The symbols move the nodes like this.
PN: γ>ZP, τ>CP, α>LB, φ>BT
QN: γ>CG, τ>NQ, α>LQ, φ>LZ
ZB: γ>BB, τ>LB, α>PP, φ>SN
BG: γ>HM, τ>CC, α>MP, φ>GR
MZ: γ>MN, τ>TL, α>BL, φ>NQ
NG: γ>PP, τ>LJ, α>TN, φ>TL
NQ: γ>MZ, τ>BB, α>GH, φ>TN
TM: γ>CP, τ>HJ, α>ZJ, φ>ZL
HG: γ>TH, τ>DJ, α>CP, φ>ZQ
PP: γ>GG, τ>JF, α>NQ, φ>NG
GN: γ>DQ, τ>HH, α>DT, φ>MP
ZP: γ>QM, τ>MD, α>SD, φ>PN
NZ: γ>RF, τ>MN, α>CC, φ>CG
BT: γ>PN, τ>TM, α>ZD, φ>LM
TH: γ>ZL, τ>CM, α>MD, φ>HG
ZL: γ>TM, τ>ZS, α>GS, φ>TH
LM: γ>BT, τ>ZL, α>QM, φ>JG
HB: γ>LJ, τ>BT, α>SN, φ>SD
ZJ: γ>JG, τ>HG, α>PN, φ>GS
NR: γ>DJ, τ>CJ, α>HJ, φ>RL
LL: γ>DD, τ>QG, α>DQ, φ>HM
QM: γ>ZD, τ>GS, α>HB, φ>ZP
HH: γ>GR, τ>LQ, α>LL, φ>DC
MF: γ>QG, τ>QN, α>HH, φ>CC
DC: γ>HH, τ>RF, α>HM, φ>FG
SB: γ>RL, τ>GN, α>CM, φ>PG
DD: γ>MP, τ>FG, α>CJ, φ>LL
PQ: γ>SN, τ>QM, α>TL, φ>JF
RL: γ>NR, τ>DQ, α>ZS, φ>SB
BL: γ>LZ, τ>NL, α>NZ, φ>GH
TL: γ>NG, τ>HB, α>NL, φ>BB
LB: γ>SD, τ>JG, α>JF, φ>ZD
MD: γ>GS, τ>DN, α>LM, φ>CP
MP: γ>GN, τ>DC, α>SF, φ>DD
CG: γ>NZ, τ>MZ, α>MJ, φ>QN
JG: γ>LM, τ>TH, α>ZP, φ>ZJ
CF: γ>PG, τ>DD, α>NR, φ>DT
HJ: γ>NF, τ>PG, α>HG, φ>ZS
CP: γ>MD, τ>NF, α>JG, φ>TM
GS: γ>ZJ, τ>ZQ, α>BT, φ>MD
ZQ: γ>HG, τ>NR, α>TM, φ>DN
NC: γ>GH, τ>PP, α>QN, φ>MN
JF: γ>PQ, τ>ZP, α>BB, φ>LJ
QG: γ>FG, τ>CG, α>GR, φ>MF
TN: γ>NQ, τ>ZB, α>NC, φ>NL
ZD: γ>LB, τ>ZJ, α>LJ, φ>QM
ZS: γ>HJ, τ>CF, α>ZQ, φ>CM
DQ: γ>CJ, τ>GR, α>CF, φ>GN
GG: γ>NL, τ>PQ, α>MZ, φ>PP
NF: γ>DN, τ>SB, α>TH, φ>HJ
SF: γ>DT, τ>HM, α>SB, φ>CJ
SD: γ>HB, τ>LM, α>PQ, φ>LB
NL: γ>TN, τ>SN, α>MN, φ>GG
FG: γ>DC, τ>NZ, α>BG, φ>QG
LJ: γ>JF, τ>PN, α>ZB, φ>HB
LZ: γ>QN, τ>TN, α>RF, φ>BL
CC: γ>MF, τ>LZ, α>DC, φ>MJ
DN: γ>ZQ, τ>RL, α>ZL, φ>NF
DT: γ>CF, τ>LL, α>RL, φ>SF
LQ: γ>MJ, τ>GH, α>QG, φ>RF
GR: γ>BG, τ>MJ, α>DD, φ>HH
SN: γ>ZB, τ>ZD, α>NG, φ>PQ
DJ: γ>CM, τ>SF, α>NF, φ>NR
BB: γ>TL, τ>SD, α>GG, φ>ZB
MN: γ>NC, τ>NG, α>LZ, φ>MZ
RF: γ>LQ, τ>NC, α>MF, φ>NZ
CM: γ>ZS, τ>DT, α>DN, φ>DJ
GH: γ>BL, τ>GG, α>CG, φ>NC
CJ: γ>SF, τ>BG, α>PG, φ>DQ
PG: γ>SB, τ>MP, α>DJ, φ>CF
HM: γ>LL, τ>MF, α>GN, φ>BG
MJ: γ>CC, τ>BL, α>FG, φ>LQ

The rows follow the links: the fewer symbols apart two nodes are, the more alike their rows tend to be.

Each row is also shifted at random along 3 hidden directions that mean nothing.

Some nodes, each with a row of numbers:
QN
-100 -6 64 97 74 60 30 -16 21 -2 79 57 -105 8 0 88 -38 3 -37 -34 -83 -106 11 13 105 20 -32 27 40 77 27 46 69 47 2 -5
HM
-174 89 -63 -80 50 12 -34 -110 7 90 -37 22 -12 -79 -28 -76 79 86 77 19 -24 -18 -1 110 13 -3 -18 -16 -75 -18 3 -18 66 -43 25 63
MP
-90 60 41 131 -42 18 -4 -78 -15 57 -19 51 -14 80 29 -105 -110 42 -37 35 49 -2 83 111 1 -16 -121 157 -19 124 116 -64 57 -72 10 37
SB
143 40 54 83 -122 -14 -41 -80 -76 19 -15 34 6 83 -15 -117 -116 -32 -44 -39 34 53 24 35 -56 -57 -41 -9 5 78 113 -88 -26 -95 84 93
JF
-79 -47 43 1 -13 -21 -22 143 105 -46 -23 15 -8 50 57 15 -10 -30 -22 65 66 49 -43 -96 6 -14 -38 -97 40 11 -34 21 -6 84 16 -117
QM
112 -40 -58 -133 6 -53 -9 94 56 -32 -29 -71 96 -59 29 22 120 -5 37 68 47 53 -53 -51 -48 -9 48 -95 -24 -118 -109 10 -32 43 -42 -81
LL
130 82 26 -3 -13 7 -75 -123 14 92 8 43 -17 -30 2 -97 15 52 19 18 -12 -12 -20 127 20 -72 -58 -146 -46 45 61 -71 87 -61 100 76
NQ
-111 -33 43 139 62 65 85 94 37 -50 3 75 -128 102 22 79 -120 6 -54 -15 -9 -61 71 -83 83 93 -64 244 74 111 23 90 9 80 -66 -80
NR
-487 15 41 -20 -126 -29 -79 -45 -76 -4 -19 16 26 27 -55 -87 -50 -74 -9 -71 3 77 -58 -34 -67 -70 43 -191 20 -2 54 -72 -77 -61 126 102
BG
14 61 4 91 31 31 23 -91 2 70 1 31 -17 26 31 -59 -47 77 -14 40 11 -46 88 142 30 8 -111 183 -41 93 77 -30 93 -54 -33 27
LQ
147 47 -7 -37 114 43 -16 -89 18 53 62 29 -63 -104 -30 57 90 51 42 -21 -112 -102 -22 84 90 -4 17 -96 -27 -17 -17 23 89 13 26 42
CF
-269 65 15 -118 -93 -33 -145 -94 -30 54 -37 42 -1 -52 -65 -133 41 -29 51 -62 -18 79 -120 7 -49 -111 49 -393 -12 -37 32 -82 -31 -58 213 135
PN
-132 -70 -77 -31 3 -43 75 112 16 -56 -24 -103 120 5 46 42 41 -1 -3 73 77 45 49 -36 -63 50 23 196 -17 -77 -76 18 -50 20 -159 -106
CP
-17 -55 -36 -31 -51 -49 32 24 -67 -48 24 -116 131 -13 -2 44 20 -50 -17 -3 29 35 9 -17 -80 -2 78 51 -17 -89 -43 -22 -89 -36 -88 -3
ZQ
151 -26 54 34 -129 -44 -34 -35 -93 -32 56 -61 84 26 -25 -8 -47 -97 -59 -48 7 48 -24 -8 -74 -80 52 -137 13 -21 39 -73 -76 -71 45 70
QG
-129 58 -117 -66 148 49 63 -99 -9 76 -19 -7 -27 -96 -26 24 97 125 91 13 -72 -87 65 113 44 90 12 217 -77 -37 -40 48 78 -12 -104 28
JG
-293 -82 77 57 -90 -60 6 89 1 -77 67 -87 113 55 61 56 -36 -95 -89 47 74 49 -14 -34 -57 -65 -6 -59 26 -23 -13 -39 -53 8 -37 -71
GR
-74 86 -121 -89 104 28 19 -116 -4 95 -44 0 -2 -99 -23 -49 101 127 98 19 -39 -45 44 123 20 51 4 129 -88 -40 -22 13 74 -34 -45 54
GS
49 -76 25 76 -75 -45 57 50 -48 -67 53 -107 132 56 45 48 -48 -66 -78 41 68 30 50 1 -64 -17 1 131 3 -16 -3 -37 -60 -32 -109 -55
LJ
-19 -38 -28 -52 21 -18 12 139 87 -43 -56 -23 17 13 49 13 34 2 15 71 63 46 -22 -86 -13 27 -8 6 15 -30 -79 37 -19 78 -35 -115
PG
22 47 -24 31 -78 -2 -8 -77 -80 36 -63 17 8 47 -28 -114 -77 10 0 -34 28 50 45 38 -65 5 -18 121 -15 43 75 -48 -32 -90 22 87
LM
168 -61 17 0 -53 -55 5 65 13 -50 40 -96 123 8 52 40 26 -56 -47 61 59 43 -14 -11 -55 -52 16 -60 -4 -56 -45 -32 -40 0 -50 -63
ZD
269 -31 -69 -118 19 -44 -2 95 61 -21 -35 -68 84 -55 36 18 110 9 39 72 54 55 -37 -37 -44 3 42 -52 -25 -105 -106 14 -24 44 -52 -85

Complete each set of four: the symbols that take the first to the second take the third to the fourth, perhaps in another order.
Answer with the node's name.
A -11 -73 34 86 -85 -50 49 44 -57 -68 59 -103 132 56 41 49 -49 -77 -90 25 60 32 42 -7 -68 -24 7 101 9 -13 3 -38 -66 -37 -97 -40
B -171 -71 -22 3 -43 -53 46 81 -15 -61 21 -104 126 10 38 52 12 -41 -32 47 57 43 19 -27 -73 0 29 75 -8 -70 -50 -12 -62 0 -103 -65
C 8 7 144 89 33 43 -46 -40 40 6 135 63 -106 -8 7 82 -27 -27 -54 -34 -92 -102 -58 30 119 -78 -36 -251 46 75 53 2 90 46 113 16
D LQ

A 163 -50 23 47 -95 -45 24 -3 -89 -50 48 -87 115 36 0 22 -47 -77 -57 -14 27 37 16 2 -74 -39 39 30 1 -27 18 -55 -83 -63 -49 21
B -54 4 -13 -65 -96 -38 -50 -55 -100 -17 -3 -35 67 -31 -63 -41 7 -71 9 -81 -12 60 -49 -31 -84 -52 91 -157 -4 -66 5 -58 -95 -75 67 98
C 153 -46 64 94 -123 -41 12 -16 -96 -50 59 -69 89 72 2 8 -99 -95 -94 -23 32 39 28 4 -72 -54 12 28 20 13 58 -70 -73 -75 -19 33
D CM

A 16 32 -51 -16 131 51 47 -80 2 48 35 15 -60 -76 -21 64 66 73 51 -18 -101 -113 29 77 84 59 13 103 -32 -10 -21 59 80 17 -53 18
B 242 46 67 130 48 41 16 -96 7 59 80 36 -45 14 31 11 -45 48 -45 35 -31 -97 60 153 82 -23 -102 76 -22 100 81 -25 122 -29 -5 23
C 120 -17 17 77 87 61 66 40 27 -24 13 58 -123 42 -7 82 -54 14 -13 -32 -51 -85 42 -50 90 87 -23 170 45 64 11 87 23 68 -45 -41
D LZ

A -33 -47 -39 -77 -56 -56 3 1 -76 -42 15 -113 124 -51 -23 30 61 -58 3 -25 5 40 -23 -18 -90 -20 102 -50 -19 -114 -55 -25 -89 -40 -49 25
B -92 -48 67 191 -135 -18 69 1 -116 -60 39 -49 73 146 15 -5 -190 -80 -122 -19 67 30 110 -9 -74 -2 -32 258 41 89 104 -55 -83 -87 -82 18
C -146 -17 73 139 -148 -24 4 -33 -102 -27 10 0 30 117 -8 -59 -167 -73 -83 -50 49 54 49 -4 -66 -34 -31 85 34 86 111 -72 -70 -90 24 67
D PG

A 276 2 115 103 49 53 -19 -45 29 4 112 68 -115 2 5 79 -41 -11 -53 -34 -88 -110 -19 36 120 -39 -45 -122 36 83 53 17 91 36 61 15
B -152 47 -105 -58 147 48 60 -92 -6 63 -3 0 -34 -97 -28 33 95 109 73 6 -74 -98 56 104 66 82 11 185 -66 -37 -38 53 76 -8 -89 26
C 72 22 124 178 29 50 3 -76 17 35 113 53 -68 39 45 41 -81 16 -81 20 -36 -107 45 121 102 -40 -111 19 9 134 99 -28 118 -11 17 10
D BG

A -298 43 -4 62 86 42 39 -78 11 51 33 20 -43 -23 10 21 6 63 2 22 -46 -92 58 107 69 27 -59 128 -30 49 25 13 91 -11 -43 9
B 105 83 -56 -62 72 19 -27 -124 8 100 -10 17 -13 -88 -20 -60 88 89 68 22 -45 -48 5 138 28 -4 -18 -20 -75 -17 3 -21 89 -35 22 61
C -125 7 -23 -55 -99 -34 -39 -54 -106 -10 -22 -35 57 -15 -66 -55 0 -56 14 -77 -9 65 -28 -26 -85 -30 87 -95 -3 -47 13 -46 -95 -75 54 103
D ZQ

A -172 -12 72 113 74 59 42 3 22 -12 72 58 -114 31 6 99 -63 2 -49 -30 -73 -104 21 -12 100 26 -33 54 48 82 34 58 54 49 -8 -21
B 139 -7 5 33 98 59 43 15 16 -8 19 57 -117 -6 -19 80 -18 27 7 -42 -71 -81 15 -40 91 75 0 95 43 40 -6 88 31 67 -26 -23
C 103 -31 21 -2 32 24 0 113 81 -37 -31 62 -94 35 14 35 -21 -5 4 1 18 4 -27 -113 49 37 -17 -19 54 28 -25 68 1 96 20 -81
D ZB

A 141 56 77 24 36 28 -66 -120 27 68 90 42 -48 -56 5 -2 41 27 -6 11 -67 -80 -40 129 82 -86 -46 -227 -27 39 44 -44 124 -15 99 50
B -75 33 -5 -51 108 40 -17 -78 18 45 62 25 -69 -107 -38 61 94 47 45 -25 -112 -97 -36 60 85 1 26 -122 -26 -29 -27 31 84 28 34 38
C 146 -44 -46 -83 12 -42 5 115 74 -32 -38 -50 66 -13 52 18 73 4 22 77 68 51 -30 -52 -30 8 11 -22 -14 -73 -89 19 -16 55 -54 -99
D PN

A -282 -66 -139 -54 18 -36 118 75 -54 -60 -42 -141 146 -16 16 63 52 10 19 44 54 30 84 -40 -88 100 73 338 -38 -110 -102 36 -95 -15 -225 -69
B 90 -39 43 89 -121 -34 20 -19 -110 -40 39 -59 83 71 -6 -9 -97 -83 -78 -33 31 29 36 -6 -75 -33 18 64 15 17 63 -60 -80 -78 -30 46
C 97 -3 87 90 64 58 8 -4 26 -7 79 72 -122 16 0 89 -47 -6 -38 -41 -81 -98 -9 -13 111 4 -30 -45 46 77 29 41 53 55 35 -11
D GG

A -87 3 132 163 45 56 23 -42 16 10 118 58 -89 44 27 81 -88 -8 -84 -4 -56 -115 26 70 116 -26 -83 -13 36 121 76 4 100 13 23 -2
B -288 -9 36 -17 79 47 -15 19 38 -17 43 61 -126 -39 -31 86 25 -9 14 -64 -91 -75 -64 -63 99 12 37 -152 50 1 -24 67 29 83 57 -8
C 48 100 -53 -103 -4 -6 -84 -125 -14 98 -55 33 0 -74 -41 -126 73 61 86 -2 -11 25 -41 84 -22 -38 6 -143 -62 -29 21 -54 37 -63 103 101
D GR

A 261 1 -4 25 107 60 40 -11 20 -1 30 50 -110 -27 -26 84 5 34 16 -45 -84 -96 11 -20 96 69 12 71 26 23 -14 75 43 56 -20 -11
B 44 10 41 -4 88 52 -14 -30 28 8 62 55 -110 -48 -26 87 31 5 12 -48 -108 -95 -48 -9 109 9 25 -127 27 11 -9 51 59 54 49 15
C 114 70 4 0 70 32 -23 -115 17 78 39 26 -28 -65 -2 -6 51 62 32 18 -55 -82 5 137 67 -25 -37 -48 -49 16 20 -17 110 -18 27 47
D HH

A 18 9 6 36 105 63 43 -43 7 16 59 37 -92 -36 -16 87 12 39 6 -31 -96 -111 26 36 99 46 -5 62 8 26 2 63 62 35 -30 2
B -230 65 -79 -42 90 29 20 -100 4 74 -26 10 -15 -70 -16 -28 75 105 65 21 -38 -56 43 116 34 38 -18 113 -65 -6 -6 2 85 -25 -37 35
C 37 -27 -79 -100 63 3 28 132 82 -31 -86 8 -28 -11 21 18 59 30 58 37 35 36 -12 -105 -1 77 15 76 9 -47 -95 75 -21 91 -54 -107
D MZ

A 55 -31 -68 -137 29 -40 -11 119 81 -29 -57 -45 58 -50 33 18 114 12 53 59 47 61 -54 -69 -33 16 35 -82 -14 -97 -113 35 -24 66 -32 -98
B 179 -55 90 -1 -77 -60 -63 92 64 -43 58 -53 91 23 69 19 22 -69 -61 72 67 55 -83 -26 -28 -114 -16 -278 22 -32 -27 -58 -6 30 48 -78
C 218 88 -68 -48 -5 9 -31 -119 -37 90 -73 30 4 -27 -27 -129 16 75 62 0 8 21 31 97 -37 2 -22 62 -65 14 43 -48 30 -79 29 89
D LL

A -16 -66 -27 -20 -37 -51 40 69 -17 -50 17 -111 134 -3 30 49 31 -39 -24 49 53 37 12 -13 -67 -8 35 55 -14 -74 -65 -11 -60 -8 -97 -66
B 26 78 -4 -40 -35 -4 -74 -111 -18 83 -41 41 -3 -24 -22 -136 7 36 37 -5 8 31 -24 81 -28 -56 -25 -113 -39 16 55 -71 31 -65 103 95
C -32 93 -141 -192 20 -16 -58 -120 -34 93 -112 14 13 -116 -73 -134 125 83 141 -31 -25 53 -31 54 -52 19 65 -69 -81 -92 -30 -20 -5 -64 61 116
D NC

